Below are the code and all the weights of a small trained network. Each question names an input and a class and asks about switching units off, where a switched-off unit gives its printed mean instead of its output.

import numpy as np


def w(rows, s, z=0):
    codes = np.array(rows[::2]) - 128.0
    scale = np.full(codes.shape[1], s)
    scale[-1] = z or s
    return codes * scale


def f(y):
    return y / 2 * (1 + np.tanh(0.7978845608 * (y + 0.044715 * y**3)))


def log_softmax(a):
    a = a - a.max(-1, keepdims=True)
    return a - np.log(np.exp(a).sum(-1, keepdims=True))


def net(x, mask):
    res = np.array(x, float).reshape(1, 4) / 4 @ E
    y = f(res @ A[0][:, :-1].T + A[0][:, -1])
    res = res + np.where(mask, y, B[0][:, -1]) @ B[0][:, :-1]
    return log_softmax(res[-1] @ U[:, :-1].T + U[:, -1])


A, B = {}, {}
E = w([
[128,128,128,129,128,128,128,128,128],'x0',
[120,187,241,133,129,174,180,156,178],'x1',
[130,158,163,123,120,161,6,122,167],'x2',
[101,145,142,123,124,96,99,250,60],'x3',
],0.012)
A[0] = w([
[140,131,102,130,117,124,136,130,103,91],'n0',
[124,133,139,124,133,135,167,102,143,216],'n1',
[127,92,40,130,124,110,170,122,87,214],'n2',
[120,119,74,120,146,105,137,116,104,179],'n3',
[126,123,133,114,140,136,137,141,123,59],'n4',
[114,127,128,125,114,129,127,111,129,175],'n5',
[130,147,206,120,125,149,84,132,162,2],'n6',
[130,123,140,128,141,130,164,136,123,78],'n7',
[112,135,143,127,125,136,146,182,103,64],'n8',
[115,133,131,124,129,114,108,253,82,165],'n9',
[129,138,122,130,126,123,151,151,119,65],'n10',
[127,132,175,132,133,131,239,148,127,111],'n11',
[126,121,104,131,131,127,66,95,126,126],'n12',
[142,125,139,147,123,122,140,155,114,85],'n13',
[124,125,118,127,121,129,97,142,114,73],'n14',
[125,123,99,128,140,129,33,115,130,145],'n15',
[123,147,174,138,136,143,78,130,155,27],'n16',
[143,121,107,138,99,139,105,133,122,63],'n17',
[118,134,126,143,130,126,123,115,127,199],'n18',
[120,127,120,123,128,112,79,229,79,71],'n19',
[135,116,83,129,116,129,54,123,133,77],'n20',
],0.028,0.0076)
B[0] = w([
[133,137,148,130,111,131,123,164,129,149],'n0',
[114,151,122,224,125,148,149,53,141,193],'n1',
[193,99,137,177,95,164,110,180,137,241],'n2',
[162,112,115,151,102,144,113,164,123,196],'n3',
[140,141,138,118,130,114,139,143,107,129],'n4',
[145,132,122,127,116,131,128,103,118,145],'n5',
[189,108,119,175,99,146,120,190,119,220],'n6',
[109,141,117,104,136,113,121,120,111,153],'n7',
[177,97,117,40,132,98,108,143,125,173],'n8',
[86,152,145,121,185,63,103,236,100,252],'n9',
[135,109,136,87,140,111,130,153,122,143],'n10',
[62,181,131,121,173,100,153,74,139,237],'n11',
[180,136,152,54,169,81,116,120,130,197],'n12',
[133,111,130,89,129,115,109,133,127,145],'n13',
[79,127,124,145,119,138,147,126,131,153],'n14',
[63,112,115,79,93,150,149,49,129,225],'n15',
[164,99,136,168,101,156,116,164,130,198],'n16',
[113,139,141,128,147,106,143,128,110,146],'n17',
[143,117,116,117,121,140,136,117,132,147],'n18',
[2,139,116,199,76,198,180,106,127,233],'n19',
[85,144,130,94,174,92,124,93,133,203],'n20',
],0.038,0.026)
U = w([
[246,80,109,198,78,189,129,105,168,254],'0',
[40,162,123,133,132,133,213,69,134,182],'1',
[140,93,138,193,86,152,127,226,100,36],'2',
[88,165,140,73,193,56,165,121,118,36],'3',
[155,108,105,45,129,131,166,2,176,102],'4',
],0.0073,0.0049)

Each question gives the input, the list of numbers given to net, and the class t.
The units are the neurons (one row each of A and B). Each row of codes is followed by its name. A weight is (code - 128) times the scale printed after its matrix; where a second scale follows, it is the last column's (A, B and U).
mask holds one flag per neuron, in row order. A switched-off neuron (its flag False) gives its mean, the last column of its row in B, instead of its output. The means were averaged over made-up inputs and are rounded, as every weight is.
A unit's drop is (log p(t) with every unit on - log p(t) with that unit switched off) / (log p(t) with every unit on - log p(t) with every unit switched off).
The circuit of an input: a set's keep is (log p(t) with only the set's units on - log p(t) with every unit switched off) / (log p(t) with every unit on - log p(t) with every unit switched off). Starting from the 12 units with the biggest drops (on a tie, the unit counted first), units are removed one at a time, each time the one whose removal leaves the highest keep (on an exact tie, the one counted first), for as long as the keep stays at least 0.8.
circuit, biggest first: the units of the circuit, biggest drop first
k most important neurons: the k neurons with the biggest drops, biggest first
drop of u: that unit's drop, to one decimal
input [-5,-1,-8,-3], class 0: circuit, biggest first : [n2 n9]
input [-6,-4,1,8], class 1: 2 most important neurons : [n19 n6]
input [2,3,-5,8], class 3: most important neuron : [n9]
input [8,8,2,-7], class 0: 2 most important neurons : [n6 n9]
input [2,-1,8,7], class 1: 2 most important neurons : [n19 n15]
input [0,-6,0,-3], class 0: 3 most important neurons : [n2 n11 n9]
input [-8,-2,2,-5], class 4: 2 most important neurons : [n9 n19]
input [7,-7,1,6], class 1: 3 most important neurons : [n19 n15 n20]
input [4,7,0,2], class 3: 2 most important neurons : [n11 n2]
input [7,1,-4,8], class 3: 3 most important neurons : [n9 n6 n11]
input [-2,-5,0,-7], class 0: 2 most important neurons : [n2 n11]
input [1,-4,-1,-5], class 0: drop of n9 : 0.1
input [2,-5,-7,-1], class 0: drop of n9 : 0.5
input [-3,-4,1,-7], class 4: most important neuron : [n6]
input [1,-3,6,3], class 1: drop of n19 : 0.6
